Input:
[[128 107 114 134 143 109 132 135 111 111 128 146]
 [138 134 129 126 127 127 126 119 124 129 124 123]
 [144 115 140 123 126 120 137 138 117 117 120 114]
 [124 132 136 124 126 128 124 140 135 119 123 119]
 [127 121 126 128 133 120 128 138 124 116 125 130]
 [154 108 126 128 133 112 141 124 102 120 122 126]
 [137 133 132 125 126 127 127 124 126 127 123 120]
 [118 143 124 127 129 131 116 126 139 128 128 130]]
Output: 154

Input:
[[129 129 130 130 127 124 127 126 128 128 128 131 158 155 137 127]
 [134 127 128 127 128 123 128 120 127 129 128 126 127 135 153 154]
 [132 125 129 131 128 121 131 120 130 131 128 130 130 142 157 148]
 [133 152 156 138 129 125 129 129 128 129 128 130 127 128 125 129]
 [154 135 132 130 128 123 127 123 128 126 128 129 131 129 139 154]
 [127 126 126 125 129 123 135 153 149 136 128 126 125 125 127 134]
 [127 125 128 136 156 150 132 129 129 127 130 127 125 125 126 132]
 [127 129 128 128 130 133 155 150 140 128 128 129 130 129 136 130]]
Output: 127

Input:
[[113 125 134 135 130 135 122 137 132 130 141 129 127 118]
 [124 127 127 116 124 136 131 138 132 132 126 126 125 151]
 [130 128 130 127 138 137 128 120 124 129 139 130 125 122]
 [132 131 135 115 131 133 122 132 131 125 117 134 132 141]
 [116 129 123 126 129 140 126 120 130 125 123 130 141 140]
 [111 125 129 139 123 121 132 133 121 125 131 139 133 139]
 [118 133 133 128 118 115 129 130 132 122 125 118 127 116]
 [119 123 125 138 138 125 134 138 129 127 127 136 133 120]
 [124 124 127 121 123 142 128 126 117 127 137 137 128 100]]
Output: 118

Input:
[[111 113 123 119 134 141 141 134 130 134 139]
 [108 153 126 121 138 125 122 129 131 125 127]
 [124 121 126 117 107 127 128 143 113 119 137]
 [127 126 130 137 113 125 119 128 101 133 136]
 [118 129 132 138 141 134 144 105 125 132 128]
 [128 126 118 141 119 115 111 120 112 129 118]]
Output: 127

Input:
[[126 118 135 114 132 136 124 118 123 131 125]
 [123 152 109 130 127 131 113 141 127 104 119]
 [124 128 121 123 129 134 119 127 133 123 118]
 [124 155 110 126 128 132 113 141 121 102 122]
 [123 136 111 133 126 131 117 135 142 117 113]
 [123 154 119 136 123 124 121 138 125 112 125]
 [126 111 146 118 130 132 131 112 124 142 128]
 [124 136 115 122 130 135 115 133 130 114 118]
 [124 127 128 125 128 131 124 125 131 128 121]
 [124 132 142 131 124 124 132 122 121 132 131]]
Output: 124

Input:
[[127 127 124 123 127 124 134 134 122 125]
 [131 136 127 134 119 119 139 121 132 131]
 [132 128 129 123 129 130 132 129 137 127]
 [142 144 134 119 124 126 134 127 131 131]
 [139 118 128 105 130 133 134 140 117 122]
 [125 127 127 147 125 121 121 116 135 130]
 [135 127 131 124 130 133 128 129 126 128]
 [126 128 129 133 134 134 127 127 126 128]
 [118 136 123 121 123 123 116 133 121 126]
 [135 130 129 131 130 131 142 127 129 128]
 [126 120 131 132 134 135 120 131 128 131]
 [118 136 127 126 126 125 118 130 133 127]]
Output: 135
---
Input:
[[144 121 142 151 117 132 137]
 [124 121 120 128 117 113 117]
 [124 116 130 143 103 128 112]]
Output: 128

Input:
[[138 134 116 117 139 128 116]
 [139 146 103 125 145 126 125]
 [145 128 115 116 137 112 121]]
Output: 112

Input:
[[139 158 103 133 143]
 [112 125 153 136 122]
 [121 136 114 134 145]]
Output: 134

Input:
[[134 103 105 106 158 156]
 [154 123 113 125 131 143]
 [136 146 135 123 123 126]]
Output: 123

Input:
[[125 121 117 103]
 [127 147 155 133]
 [123 119 116 105]]
Output: 116

Input:
[[127 125 134 125 130 131]
 [124 116 150 118 134 139]
 [125 120 142 121 132 135]]
Output: 132

Input:
[[114 142 128 124 123 153 134]
 [122 142 132 126 132 131 127]
 [122 155 128 157 132 131 129]]
Output: 131

Input:
[[145 136 145 142 133 116]
 [145 116 128 121 128 125]
 [145 130 124 102 113 107]]
Output: 113

Input:
[[117 144 111 109 136]
 [123 113 136 119 129]
 [123 107 145 118 131]]
Output: 118

Input:
[[140 119 156 133 133]
 [147 122 141 131 127]
 [105 134 112 127 127]]
Output: 127
---
[134 127 138 129 115 106 126] => 138
[115 121 130 128 120 150 104] => 130
[128 142 119 136 114 145 105] => 119
[108 105 125 134 126 141 135] => 125
[106 105 119 115 112 144 132] => 119
[122 126 156 120 142 152 120] => 156
[130  98 124 150 111 116 148] => 124
[121 127 125 129 153 127 116] => 125
